The symbols move the states like this.
Bul: &>Kov, +>Did, ^>Pev
Nin: &>Teb, +>Pul, ^>Pum
Reg: &>Fim, +>Bap, ^>Tuf
Did: &>Zes, +>Bul, ^>Bez
Beb: &>Dap, +>Vad, ^>Gis
Sek: &>Baf, +>Par, ^>Nor
Dod: &>Tuf, +>Gan, ^>Luk
Ris: &>Bap, +>Fim, ^>Por
Par: &>Vap, +>Sek, ^>Vos
Vum: &>Peg, +>Gis, ^>Vad
Vul: &>Riv, +>Mep, ^>Tiz
Gis: &>Beb, +>Vum, ^>Soz
Zek: &>Por, +>Gug, ^>Pof
Pev: &>Bul, +>Zes, ^>Dap
Gan: &>Zim, +>Dod, ^>Rap
Zes: &>Kes, +>Pev, ^>Did
Riv: &>Lir, +>Sug, ^>Vul
Kap: &>Nor, +>Pof, ^>Gug
Peg: &>Nav, +>Soz, ^>Vum
Nav: &>Pul, +>Teb, ^>Peg
Mep: &>Vir, +>Vul, ^>Sug
Zim: &>Gup, +>Luk, ^>Gan
Lir: &>Luk, +>Gup, ^>Riv
Bez: &>Did, +>Kov, ^>Vir
Rap: &>Gan, +>Tuf, ^>Bap
Pak: &>Gug, +>Por, ^>Fim
Bap: &>Rap, +>Reg, ^>Ris
Por: &>Ris, +>Pak, ^>Zek
Gug: &>Kap, +>Zek, ^>Pak
Tuf: &>Reg, +>Rap, ^>Dod
Teb: &>Soz, +>Nav, ^>Nin
Kes: &>Vad, +>Dap, ^>Zes
Sug: &>Mep, +>Riv, ^>Gup
Tiz: &>Vul, +>Vir, ^>Kov
Nom: &>Vos, +>Pum, ^>Pul
Vir: &>Bez, +>Tiz, ^>Mep
Kov: &>Tiz, +>Bez, ^>Bul
Pul: &>Nom, +>Nin, ^>Nav
Dap: &>Pev, +>Kes, ^>Beb
Luk: &>Dod, +>Zim, ^>Lir
Vad: &>Vum, +>Beb, ^>Kes
Nor: &>Sek, +>Vap, ^>Kap
Pum: &>Nin, +>Nom, ^>Baf
Pof: &>Zek, +>Kap, ^>Vap
Soz: &>Gis, +>Peg, ^>Teb
Vap: &>Pof, +>Nor, ^>Par
Baf: &>Pum, +>Vos, ^>Sek
Vos: &>Par, +>Baf, ^>Nom
Fim: &>Pak, +>Ris, ^>Reg
Gup: &>Sug, +>Lir, ^>Zim

The rows follow the links: the fewer symbols apart two states are, the more alike their rows tend to be.

Each row is also shifted at random along 4 hidden directions that mean nothing.

Known rows, each with its state:
[ 688 -131  198   47  -36 -373  -74 -132  125 -223  -12  138   17  -34   -9  453  208  -55  -55 -135  203 -211  343  -95    9 -162    0  127 -342  -99  186]: Gis
[-1044    15   -48   -16   201    99    94   131   122    99    29     6   192   -10    89   142   -37   153    74   101   217   324   101    17   -31   119   156  -149   204    76  -208]: Pak
[ 375  108  154 -147   30  493 -164   57   44  269  -73  -23   55  -20 -350 -706   69 -151  232 -231   91  339 -126  128 -354  204 -138  -58  301  582 -310]: Lir
[ -63  105 -205   -4  -10 -398   56   98  119   -7 -215  -20 -157  112  273  522 -415   77 -332  357  -52  -55  318   74  -35 -189  372  -57  -66 -148  211]: Sug
[ 143  302 -318   68   -2 -335   47   60  273   14 -241 -145 -271  182  200  375 -498  -90 -295  159  -55 -116  178  155 -338 -198  274 -160 -197  225   67]: Gup
[ 246 -208   -1  -22 -122 -234   -3  -36  -26 -158   38  263  -16  -18  268  409 -112  347 -240  427  113  -69  290  -84  553  145  260   62  150 -565  315]: Mep
[ 382 -372  209  -58 -182  124   -3   74 -152  -95  144  131  213 -197   51   30  427    1  447 -104 -157  278  -48    6  353  396  -91  107  -94 -242  -14]: Nav
[-373 -189 -277  231  -99  -78  127  382  -43 -178   43  -78  -22    5  235  308  -37  -74  220  205 -384  139  -91   54   10   97    1   -6 -194  -68   34]: Nom
[-671  156  375 -177  189  140   55 -373   75  109   47   66  205   12 -208 -261  314  -79   32 -413  466  -55  138  -91   39  -69   33  -68   15   33 -215]: Sek
[ 205  302 -179  134   27  248  291 -192   -2   -6 -127   27 -350  192 -326 -194  -16 -118 -105   65 -122 -166 -166   36  -25  223   45  166   14  205 -238]: Rap
[ 301  -63 -282  286  197  -44  140  151    5 -127  398 -290  213   -9  222  173   94  110  115  -85  -85 -298 -102 -222  -74 -428 -260 -168 -146 -276  220]: Gug
[ 362  -40 -430   36  -11 -291  246  426   -4   70   81 -383    1  -27  574  467 -411 -108   51   98 -579   80 -191   91 -175 -266   32 -216 -390 -110  101]: Tuf
[ 268  290    8   37   23  -14  171 -248   36 -116  121 -153  -46  107 -148 -141  190 -173   89 -326  -43 -334 -129  -17 -124 -295    0   41 -321   64  -10]: Pum
[-133 -208   78  -52   80 -357   43  153  126   66  183 -105  403 -160  437  584  -54   65   92 -186  161  206  162 -103  -53 -276    2 -284 -183 -153   47]: Fim
[ 613  -63 -107  100  204 -126   57  -13  -39 -116  452 -291  317  -86  274  205  154   79  140 -283    0 -382 -167 -217  -35 -629 -366 -168 -226 -328  222]: Kap
[ 349 -120  -48 -276 -201  -63 -103   18 -171    3  159  -18   51  -99  143 -126 -162   89  -72   80 -280  -92  -85   57  128  -45   65  -29   84 -372  358]: Zes
[ 502 -119   -2  118   90   14 -389   10  -26 -148   21  114  -94  -16 -110 -218  -34  186  -87  146  145 -201   28  -79  -70  -10 -210   96  295  -10  197]: Bul
[-151   48    3 -285 -161   21 -153   66  -64  332 -172    6   -6  -48   52 -249 -343 -195 -139 -103 -104  260 -120  198 -180  -31  -20 -134   61  160  -73]: Riv

In each set, the symbols that take the first to the second take the third to the fourth. Give the fourth.
Answers are names.
[  80  -58  178  121  104  399 -183  189  183   46  125  -89  206  -39 -241 -325  417  -60  490 -320  172  380   64   58 -339  251 -179  -66   33  525 -303]
to [-126  -88  -10 -314 -199 -236   44  173 -110  235 -171  -43  104 -145  416  281 -282 -171   20  -14 -245  295  -65  118   50  -40   73 -157 -143  -91  -13]
as [ 247 -315    0   37 -151 -265 -166  -25 -137 -325   27  317 -128  -16  162  293  -24  304 -232  453   78 -142  168  -97  483  189    2  265  109 -462  330]
to Por

[-469   27  -48 -234  -56 -382   18  260  256  337 -202 -191  268 -107  426  482 -411 -160   15 -197   19  407  174  108 -298 -359  171 -379 -206  132 -124]
to [-327  164 -245 -169  -57  -84 -199  124    3  330 -207 -184 -233   49  110 -205 -631  -53 -322  158 -224  -49  -33  139 -408 -230  -21 -120  122  239  202]
as [-172   95   50  168   18   87 -200 -107  187 -126 -137  123 -211  140 -329  -46   80   77  -79  167  233  -15  310   57  -93  282  125  183  156  294   18]
to Baf

[-386 -122   28  173  -49  409    3  227    7  -49    5   -5   -9  -27 -156 -264  231  -50  390   79 -145  378  -81  103  -87  477    4   25  128  307 -279]
to [ -94  -49  162 -327 -121  191 -231  -17 -132  242 -219  160  -47  -55 -108 -424 -107   17  -69   44   88  160 -110   66  -23  181 -109  -20  331  139  -60]
as [ 109 -158  110 -280 -250   19  -44   37 -138   44   24   12   89 -142  107  -99   39 -134  243 -112 -281  246  -56   91   72   75   28  -32 -108 -150   78]
to Luk

[ 207  202  -29   -1  -13  -96  189 -180   78   16 -243  119 -175  140  -38  120 -101 -147 -170   66  101  -62   17   32   74   85  143  143 -144   71 -148]
to [ 677   17 -286   38   -7  217   52  326 -111   25   82 -223   -4  -74   81 -184  -72  -69  272   13 -398  224 -328  131 -205   45 -131  -83  -14  154  -88]
as [-747  165  286  -25  -98  -32   76 -271  156  -39 -374  301 -179  141 -211  151   80  -84  -76   59  310  128  459  137  115  395  379  214  -24  263 -239]
to Peg

[ 570   73 -447  357  -20  -40   66  138   58 -317   39 -104 -369  136  -79   77  -40  -38  -63  241 -333 -300  -25   82 -152   42   65  167 -219   96  152]
to [-302   42  186   45  155  264  100 -172  -45  -61  225  -27  156   10 -272 -282  359   94  124 -124  189 -106 -109 -187  155    7  -82   24  122  -48 -125]
as [-400 -167   84   49  -63   72 -122 -121   11 -164 -192  400 -266   70 -146   93   11  263 -178  479  274   59  319   46  332  549  245  267  301  -55   83]
to Baf

[ 332  344 -343  164   -8  -57  186   57  208   -1 -244 -207 -308  217  -84  100 -332 -137 -212  118 -190 -160  -20  160 -377 -142  155    0 -154  259  -66]
to [-169  298  226  -36  142  154  103 -285   90   58  109  -91   25   49 -287 -346  268 -181  117 -426  224 -214  -59    2 -156 -119  -34   -5 -117  195 -174]
as [ 605 -297  198 -227 -204 -280  -55    7  -60   -1  146  -47  341 -232  397  337  155 -210  284 -385 -148  102   67  -20  135 -227 -100  -68 -406 -262  158]
to Lir

[  68  -76  139 -332 -108   96 -157   17 -109  296 -175   23   51 -109  -26 -199 -164  -62  -25 -159  -30  222 -134   43  -27  -13  -36  -88  134  123  -34]
to [-133  -47 -355  141   27   78  174  317   19   34   60 -164  103   48  213  117 -144   30  189  192 -341  298 -153   62 -144   52   49 -172   66   48  -81]
as [ 442 -212  204 -333 -198    7  -76    5 -148   83  117   67  192 -160  189 -117   71  -30  184  -63 -304   87  -99   54  195  -39    1   55 -110 -322  163]
to Nom

[ 101   50  342 -147   57 -292 -162 -110  233   93 -154  142  163   -5   47  381  -54    8 -286  -71  581  112  539  -58  -80 -149  191 -153   28   53   42]
to [-514  167  264 -322   67 -195 -350 -112  255  298  -66  102  177  -25   37 -145 -239   37 -256 -117  551  135  444   70 -304 -278  191 -273  220  182   85]
as [-304  222   58  -45  -98 -233  230 -249   47  -69 -146  -22 -200   81   -7  198  -43 -244 -110 -165  -74 -173  144   94  -26 -128  183  101 -409   44  -38]
to Gis

[ -21  -19   15  -54  -62 -207  340 -324 -243  -62 -184  180 -234   98   92  324  -60  -27 -186   33  -23 -193 -130 -115  479   96  114  217 -195 -359  -53]
to [-542  322 -157  227  111  437  229 -197 -110   10 -167   23 -463  213 -432 -513   34  -19  -88  171 -103 -137 -355   44  -19  337    1  187  167  328 -343]
as [-287  211 -340 -223 -106   70  -89  193   16  182   20  -95 -191   35   46 -316 -481   54 -213  295 -265  -42  -43  226 -205  -99  258 -172  187    5  288]
to Bez

[-889  142   56   63  199  -66   14 -104   -3  131 -140   -4  -73   34  -79    8  -25  -30 -174 -153  254  -72   -9  -81 -106 -117 -182   -3  -30  149 -133]
to [-446   -8    0  -92  -39  120 -265   48  -61   50 -204  172 -266  -21  -87 -264 -345   84 -337  310   45   -4   17  120  -29  177   14  134  353   44  108]
as [ 470  -59 -144 -205 -178  241  -23  118 -190   33  133   -7  -41    9  103 -372  -49  -16  140  129 -487   -9 -301  132   84   55   34   58   86 -199  209]
to Gug

[ 195  -98  184 -333  -87 -138 -222    2  -49  268 -129   90   95 -111   88  -56 -219  -92 -166 -196  141   98    1    5  -34 -192 -155  -96   66   16  132]
to [-101  -90  285   40   93  234   75 -380 -216 -102   21  274  -62  -34 -312 -196  519   95   48   -5  290 -188 -213 -290  492  314 -212  256  153 -196 -221]
as [ 570  145 -279  139  112  147 -162  149   83 -104  149 -102 -165  118    7 -235 -211  179 -137  266  -70 -198   36   95 -244 -149   92  -92  274   68  220]
to Teb

[ 145 -467  527 -607 -219 -483 -140 -190 -270  254 -189  301  342 -287  374  398  -33   -7 -135 -216  285  221  168  -81  515  -82   -3  -45  -70 -508  100]
to [-449  273 -190   48 -124 -229  281  -77   89 -111 -192  -69 -401  153  -58  206 -219 -246 -151  108 -256 -139   36  235  -70   32  332  133 -312   71  -15]
as [ 351 -116 -282  471  209  207   70  184 -104 -313  318 -118   -7    9  -98  -42  303  154  193   43 -202 -252 -352 -324   38   -6 -432  112   34 -188  132]
to Zes

[ 936   85  -85  213   21  158   -4  -64   77 -170   34   44 -128  119 -212 -151  121  103   -6  173   63  -74   17    7   43  249   58   93  117   55  -47]
to [  67 -199  159  240  139  176  -14 -109 -105 -139  221   70  198  -31 -164  -23  429  176   88 -122  278 -241  -84 -322  183  -14 -346   81  107 -157    1]
as [ 362 -230 -320  406   86   66   75  292  -73 -265  332 -195    1   12  139  128  189   44  284   99 -386 -116 -262 -134  -75   13 -277  -20 -145  -98  110]
to Zes

